Below is a small trained network, with its code and all its weights. Each question gives an input and a target symbol and asks what happens when units are switched off, that is, made to give their printed mean instead of their output.

import numpy as np


def w(rows, s, z=0):
    codes = np.array(rows[::2]) - 128.0
    scale = np.full(codes.shape[1], s)
    scale[-1] = z or s
    return codes * scale


def norm(h):
    return h / np.sqrt((h * h).mean(-1, keepdims=True) + 1e-5)


def f(y):
    return y / 2 * (1 + np.tanh(0.7978845608 * (y + 0.044715 * y**3)))


def softmax(a):
    e = np.exp(a - a.max(-1, keepdims=True))
    return e / e.sum(-1, keepdims=True)


def log_softmax(a):
    a = a - a.max(-1, keepdims=True)
    return a - np.log(np.exp(a).sum(-1, keepdims=True))


def net(x, mask):
    ids = ['ΔΘΠΦαβγεημστψ'.index(c) for c in x.split()]
    T = len(ids)
    res = E[ids] + P[:T]
    u = 0
    for l in range(2):
        r = norm(res)
        for j in range(2):
            rows = slice(4 * j, 4 * j + 4)
            q, k, v = (r @ M[l][rows].T for M in (Q, K, V))
            z = softmax(np.where(np.tri(T) > 0, q @ k.T / 4**0.5, -1e9)) @ v
            o = O[l][rows]
            res = res + np.where(mask[u + j], z, o[:, -1]) @ o[:, :-1]
        u += 2
        y = f(norm(res) @ A[l][:, :-1].T + A[l][:, -1])
        res = res + np.where(mask[u : u + 4], y, B[l][:, -1]) @ B[l][:, :-1]
        u += 4
    return log_softmax(norm(res)[-1] @ U[:, :-1].T + U[:, -1])


Q, K, V, O, A, B = {}, {}, {}, {}, {}, {}
E = w([
[129,123,143,135],'Δ',
[130,120,143,140],'Θ',
[128,123,140,133],'Π',
[142,129,133,143],'Φ',
[129,89,109,179],'α',
[201,127,140,94],'β',
[152,100,126,133],'γ',
[141,142,127,114],'ε',
[136,144,142,109],'η',
[136,85,125,3],'μ',
[133,136,166,101],'σ',
[104,128,109,124],'τ',
[160,162,103,143],'ψ',
],0.033)
P = w([
[104,121,88,92],'0',
[206,111,152,131],'1',
[102,128,95,94],'2',
[223,115,162,141],'3',
[100,132,99,92],'4',
[254,93,179,183],'5',
[99,127,93,92],'6',
],0.008)
Q[0] = w([
[167,143,108,65],'L0H1',
[115,95,4,136],'L0H1',
[122,146,165,203],'L0H1',
[176,212,125,169],'L0H1',
[152,143,129,157],'L0H2',
[178,121,97,115],'L0H2',
[112,75,125,144],'L0H2',
[132,124,124,217],'L0H2',
],0.032)
K[0] = w([
[117,167,107,74],'L0H1',
[141,76,5,163],'L0H1',
[143,142,175,205],'L0H1',
[182,201,156,170],'L0H1',
[145,111,138,131],'L0H2',
[188,120,77,124],'L0H2',
[103,111,109,144],'L0H2',
[118,76,120,206],'L0H2',
],0.032)
V[0] = w([
[40,2,205,204],'L0H1',
[97,76,171,60],'L0H1',
[115,117,132,188],'L0H1',
[94,77,164,97],'L0H1',
[88,96,145,115],'L0H2',
[39,133,91,94],'L0H2',
[79,98,137,108],'L0H2',
[103,180,59,121],'L0H2',
],0.0061)
O[0] = w([
[81,159,255,95,3],'L0H1',
[122,82,145,158,170],'L0H1',
[117,155,155,106,65],'L0H1',
[117,108,161,139,134],'L0H1',
[134,140,109,131,105],'L0H2',
[100,93,90,157,80],'L0H2',
[129,133,102,137,103],'L0H2',
[92,85,140,150,113],'L0H2',
],0.0099,0.0034)
A[0] = w([
[249,43,128,181,155],'L0N1',
[137,247,76,222,33],'L0N2',
[26,143,60,112,4],'L0N3',
[220,87,149,103,66],'L0N4',
],0.015,0.0034)
B[0] = w([
[162,157,209,75,255],'L0N1',
[60,89,135,225,144],'L0N2',
[90,245,12,126,146],'L0N3',
[111,103,222,158,201],'L0N4',
],0.012,0.013)
Q[1] = w([
[157,209,68,134],'L1H1',
[84,112,134,185],'L1H1',
[94,95,83,164],'L1H1',
[39,233,113,68],'L1H1',
[101,48,117,134],'L1H2',
[152,252,164,124],'L1H2',
[164,123,93,128],'L1H2',
[59,48,106,12],'L1H2',
],0.023)
K[1] = w([
[171,171,53,137],'L1H1',
[100,148,122,178],'L1H1',
[100,117,100,196],'L1H1',
[79,250,95,90],'L1H1',
[96,85,134,137],'L1H2',
[162,203,140,117],'L1H2',
[152,106,87,121],'L1H2',
[71,36,168,39],'L1H2',
],0.025)
V[1] = w([
[86,104,103,90],'L1H1',
[198,121,108,137],'L1H1',
[99,149,177,58],'L1H1',
[159,96,84,81],'L1H1',
[79,134,114,77],'L1H2',
[122,8,126,130],'L1H2',
[80,123,150,81],'L1H2',
[145,115,119,76],'L1H2',
],0.018)
O[1] = w([
[75,71,161,79,71],'L1H1',
[181,138,41,74,161],'L1H1',
[35,203,190,139,254],'L1H1',
[116,83,72,7,127],'L1H1',
[139,104,59,31,91],'L1H2',
[154,15,24,175,79],'L1H2',
[67,65,98,79,118],'L1H2',
[211,76,154,84,182],'L1H2',
],0.011,0.0065)
A[1] = w([
[129,109,253,128,45],'L1N1',
[135,123,184,35,121],'L1N2',
[198,118,181,139,27],'L1N3',
[124,163,162,180,2],'L1N4',
],0.024,0.0037)
B[1] = w([
[142,9,7,145,252],'L1N1',
[152,239,247,88,223],'L1N2',
[70,102,87,204,179],'L1N3',
[142,236,188,28,178],'L1N4',
],0.019,0.018)
U = w([
[133,48,64,133,203],'Δ',
[4,113,195,116,84],'Θ',
[197,131,55,218,158],'Π',
[74,169,43,139,254],'Φ',
[130,17,200,143,69],'α',
[226,110,38,70,113],'β',
[247,103,178,171,30],'γ',
[40,127,140,239,159],'ε',
[91,69,91,161,222],'η',
[59,86,117,129,179],'μ',
[124,231,134,229,97],'σ',
[118,229,179,76,104],'τ',
[129,40,159,14,61],'ψ',
],0.013,0.0063)

Each question gives the input, a string of symbols that net reads in full, and the target symbol t.
The units are the heads (4 rows each of Q, K, V and O) and the neurons (one row each of A and B). Each row of codes is followed by its name. A weight is (code - 128) times the scale printed after its matrix; where a second scale follows, it is the last column's (O, A, B and U).
mask holds one flag per unit, layer by layer, with each layer's heads first. A switched-off unit (its flag False) gives its mean, the last column of its rows in O or B, instead of its output. The means were averaged over made-up inputs and are rounded, as every weight is.
A unit's drop is (log p(t) with every unit on - log p(t) with that unit switched off) / (log p(t) with every unit on - log p(t) with every unit switched off).
The circuit of an input: a set's keep is (log p(t) with only the set's units on - log p(t) with every unit switched off) / (log p(t) with every unit on - log p(t) with every unit switched off). Starting from all 12 units, units are removed one at a time, each time the one whose removal leaves the highest keep (on an exact tie, the one counted first), for as long as the keep stays at least 0.8.
units of the circuit, in order: the units of the circuit, biggest drop first
top k neurons: the k neurons with the biggest drops, biggest first
k most important neurons of layer l: the k neurons of layer l with the biggest drops, biggest first
which heads matter: for each layer, one digit per head in row order, 1 if its drop is at least 0.15 and else 0, layers parted by /
input η ε ψ Φ, target σ: top 2 neurons : (L1N4 L0N2)
input η η η ψ, target σ: units of the circuit, in order : (L0N2 L1H2 L1N2 L1N4)
input η ψ τ Θ, target σ: top neuron : (L0N1)
input β η η γ τ α, target τ: units of the circuit, in order : (L1H2 L0N3)
input β ε ε Δ, target Π: top 3 neurons : (L1N1 L0N3 L1N3)
input μ β ε η, target γ: units of the circuit, in order : (L0N1 L1N2 L1N1 L1N3)
input μ σ ε β ψ α, target σ: units of the circuit, in order : (L1H2 L1N4 L0N2 L1N2)
input η Θ γ, target α: which heads matter : 10 / 00
input μ ε α μ η Δ, target ψ: units of the circuit, in order : (L1N1 L1H1 L1N2 L0H1)
input η α ε η τ η Φ, target σ: top 4 neurons : (L1N1 L0N2 L0N1 L1N4)
input α μ η ε τ, target Φ: 3 most important neurons of layer 0 : (L0N3 L0N1 L0N4)
input Φ σ Δ Π, target α: units of the circuit, in order : (L1N1 L0N1 L0N4 L1H1)
input β ε Θ Φ β, target γ: 3 most important neurons of layer 0 : (L0N4 L0N1 L0N3)
input ε Δ ε η β, target γ: 2 most important neurons of layer 1 : (L1N4 L1N2)
input τ σ ε Φ σ σ, target α: which heads matter : 11 / 00
input ψ γ Φ η η σ α, target ε: which heads matter : 10 / 11
input η α σ ψ, target σ: which heads matter : 10 / 01
input Π γ σ ψ Θ τ, target σ: units of the circuit, in order : (L1H2 L0H1 L0N1)
input Δ Π Θ β σ η, target α: 2 most important neurons of layer 1 : (L1N1 L1N3)
input η η τ ε ψ Θ, target σ: which heads matter : 11 / 11
input μ ε η ε, target γ: top 2 neurons : (L1N2 L0N1)
input Δ γ Θ ε ψ, target Π: 3 most important neurons of layer 0 : (L0N2 L0N1 L0N4)
input Π μ η ε Θ, target Θ: top 4 neurons : (L1N4 L0N4 L0N1 L1N1)
input α α Φ ε, target Π: which heads matter : 10 / 10
input Φ ε σ Π, target α: 3 most important neurons of layer 0 : (L0N1 L0N3 L0N4)
input α ψ α η, target σ: top 3 neurons : (L1N4 L0N2 L1N2)
input α α μ α, target ψ: 2 most important neurons of layer 0 : (L0N1 L0N2)
input η η Δ ε σ, target Δ: top 2 neurons : (L0N1 L1N1)
input η ε σ η, target α: 2 most important neurons of layer 0 : (L0N4 L0N1)
